Below is a small trained network, with its code and all its weights. Each question gives an input and a class and asks what happens when units are switched off, that is, made to give their printed mean instead of their output.

import numpy as np


def w(rows, s, z=0):
    codes = np.array(rows[::2]) - 128.0
    scale = np.full(codes.shape[1], s)
    scale[-1] = z or s
    return codes * scale


def norm(h):
    return h / np.sqrt((h * h).mean(-1, keepdims=True) + 1e-5)


def f(y):
    return np.maximum(y, 0)


def log_softmax(a):
    a = a - a.max(-1, keepdims=True)
    return a - np.log(np.exp(a).sum(-1, keepdims=True))


def net(x, mask):
    res = np.array(x, float).reshape(1, 8) / 4 @ E
    u = 0
    for l in range(2):
        y = f(norm(res) @ A[l][:, :-1].T + A[l][:, -1])
        res = res + np.where(mask[u : u + 5], y, B[l][:, -1]) @ B[l][:, :-1]
        u += 5
    return log_softmax(norm(res)[-1] @ U[:, :-1].T + U[:, -1])


A, B = {}, {}
E = w([
[154,166,103,59,76,159,125],'x0',
[128,127,129,127,130,133,131],'x1',
[111,45,116,98,137,164,60],'x2',
[127,130,128,130,131,132,129],'x3',
[110,154,21,164,163,160,142],'x4',
[129,123,128,126,128,128,134],'x5',
[152,168,148,52,250,119,117],'x6',
[128,130,127,132,130,126,126],'x7',
],0.0026)
A[0] = w([
[206,214,93,15,48,252,102,76],'0.n1',
[93,195,147,82,200,89,91,20],'0.n2',
[39,70,163,249,246,49,125,82],'0.n3',
[90,4,85,60,153,168,54,44],'0.n4',
[65,194,16,146,180,154,80,5],'0.n5',
],0.0032,0.0024)
B[0] = w([
[41,71,121,119,183,33,145,254],'0.n1',
[194,75,114,187,96,141,128,173],'0.n2',
[72,122,103,49,134,84,148,242],'0.n3',
[91,254,175,178,139,187,86,223],'0.n4',
[171,114,108,142,110,179,185,176],'0.n5',
],0.0063,0.0023)
A[1] = w([
[137,149,237,118,115,88,108,29],'1.n1',
[154,248,152,149,126,51,225,27],'1.n2',
[175,100,231,93,109,78,108,93],'1.n3',
[253,133,133,40,248,146,101,237],'1.n4',
[109,187,54,182,188,184,200,4],'1.n5',
],0.0045,0.0025)
B[1] = w([
[164,81,18,54,180,223,166,181],'1.n1',
[73,144,190,105,150,201,1,209],'1.n2',
[172,108,36,151,182,152,160,203],'1.n3',
[127,154,154,196,27,93,150,254],'1.n4',
[206,57,135,65,142,150,124,188],'1.n5',
],0.0061,0.0038)
U = w([
[220,73,59,88,168,186,202,59],'0',
[82,187,201,126,150,194,21,66],'1',
[44,115,129,73,156,9,173,125],'2',
[156,149,148,218,49,84,169,254],'3',
],0.011,0.0031)

Each question gives the input, the list of numbers given to net, and the class t.
The units are the neurons (one row each of A and B). Each row of codes is followed by its name. A weight is (code - 128) times the scale printed after its matrix; where a second scale follows, it is the last column's (A, B and U).
mask holds one flag per neuron, layer by layer. A switched-off neuron (its flag False) gives its mean, the last column of its row in B, instead of its output. The means were averaged over made-up inputs and are rounded, as every weight is.
A unit's drop is (log p(t) with every unit on - log p(t) with that unit switched off) / (log p(t) with every unit on - log p(t) with every unit switched off).
The circuit of an input: a set's keep is (log p(t) with only the set's units on - log p(t) with every unit switched off) / (log p(t) with every unit on - log p(t) with every unit switched off). Starting from all 10 units, units are removed one at a time, each time the one whose removal leaves the highest keep (on an exact tie, the one counted first), for as long as the keep stays at least 0.8.
circuit, biggest first: the units of the circuit, biggest drop first
most important unit: the unit with the biggest drop
k most important neurons: the k neurons with the biggest drops, biggest first
k most important neurons of layer l: the k neurons of layer l with the biggest drops, biggest first
drop of u: that unit's drop, to one decimal
input [-4,-3,-1,8,0,-8,-4,-3], class 2: most important unit	0.n3
input [-7,1,-7,1,-3,-6,-6,0], class 1: circuit, biggest first	[1.n2; 1.n4]
input [-3,3,-8,-4,-8,-1,4,-3], class 0: 2 most important neurons	[1.n1; 1.n3]
input [-7,6,-5,-2,-6,-4,-5,2], class 2: 2 most important neurons	[0.n3; 0.n4]
input [-3,-4,8,-3,4,-7,-4,3], class 1: 2 most important neurons	[0.n4; 1.n4]
input [-6,6,-5,2,8,7,-8,-7], class 0: circuit, biggest first	[1.n4; 1.n5]
input [-5,-4,3,2,4,3,6,0], class 3: 3 most important neurons of layer 0	[0.n1; 0.n2; 0.n5]
input [-3,6,-7,1,6,1,7,2], class 1: 2 most important neurons of layer 1	[1.n2; 1.n3]
input [-7,5,4,-4,5,5,2,2], class 2: 3 most important neurons	[0.n3; 1.n1; 1.n3]
input [-5,-8,-5,-3,-4,-8,7,3], class 3: 2 most important neurons of layer 0	[0.n4; 0.n2]
input [4,1,-5,5,-6,6,1,4], class 0: 4 most important neurons	[1.n1; 1.n3; 0.n4; 0.n3]
input [-4,-6,2,-5,6,-7,-4,7], class 0: 3 most important neurons	[0.n1; 1.n4; 0.n5]
input [7,-3,-5,-8,-1,-3,3,-3], class 2: 2 most important neurons of layer 0	[0.n1; 0.n4]
input [-7,-4,-1,-4,2,-1,-5,3], class 2: circuit, biggest first	[0.n3]
input [-1,-7,4,7,-2,3,6,-3], class 3: 2 most important neurons of layer 1	[1.n4; 1.n2]
input [7,-4,3,-6,1,4,-5,-3], class 2: 2 most important neurons	[0.n1; 1.n4]
input [2,-4,-2,-7,3,0,-3,-6], class 0: 3 most important neurons of layer 1	[1.n4; 1.n5; 1.n2]
input [6,-6,-6,-8,5,4,-3,7], class 1: 2 most important neurons	[1.n2; 0.n3]
input [-3,7,4,0,2,-7,-3,-2], class 1: 3 most important neurons	[0.n4; 0.n1; 1.n4]
input [-6,-1,-1,-6,-5,-6,8,1], class 3: 2 most important neurons of layer 1	[1.n4; 1.n5]
input [3,-6,3,-4,0,-6,4,4], class 3: circuit, biggest first	[1.n4]
input [-7,-1,0,-1,5,5,-6,-3], class 2: 2 most important neurons	[0.n3; 1.n4]
input [7,-7,4,-8,-2,7,-5,2], class 2: 3 most important neurons	[0.n1; 1.n4; 1.n2]
input [7,-4,-2,-8,-5,-6,2,7], class 2: 2 most important neurons	[0.n1; 1.n5]
input [8,4,-5,-6,1,-1,0,4], class 2: 2 most important neurons of layer 0	[0.n1; 0.n4]
input [8,-3,6,6,7,5,-2,7], class 2: 2 most important neurons of layer 0	[0.n1; 0.n2]
input [1,-4,-7,4,-5,2,0,4], class 1: most important neuron of layer 1	[1.n2]
input [-1,3,-1,-7,-6,2,-5,0], class 0: drop of 1.n4	0.1
input [2,-7,3,-6,3,8,7,5], class 3: drop of 1.n4	0.9
input [0,2,-7,-8,-1,-5,8,-2], class 3: drop of 0.n1	0.1
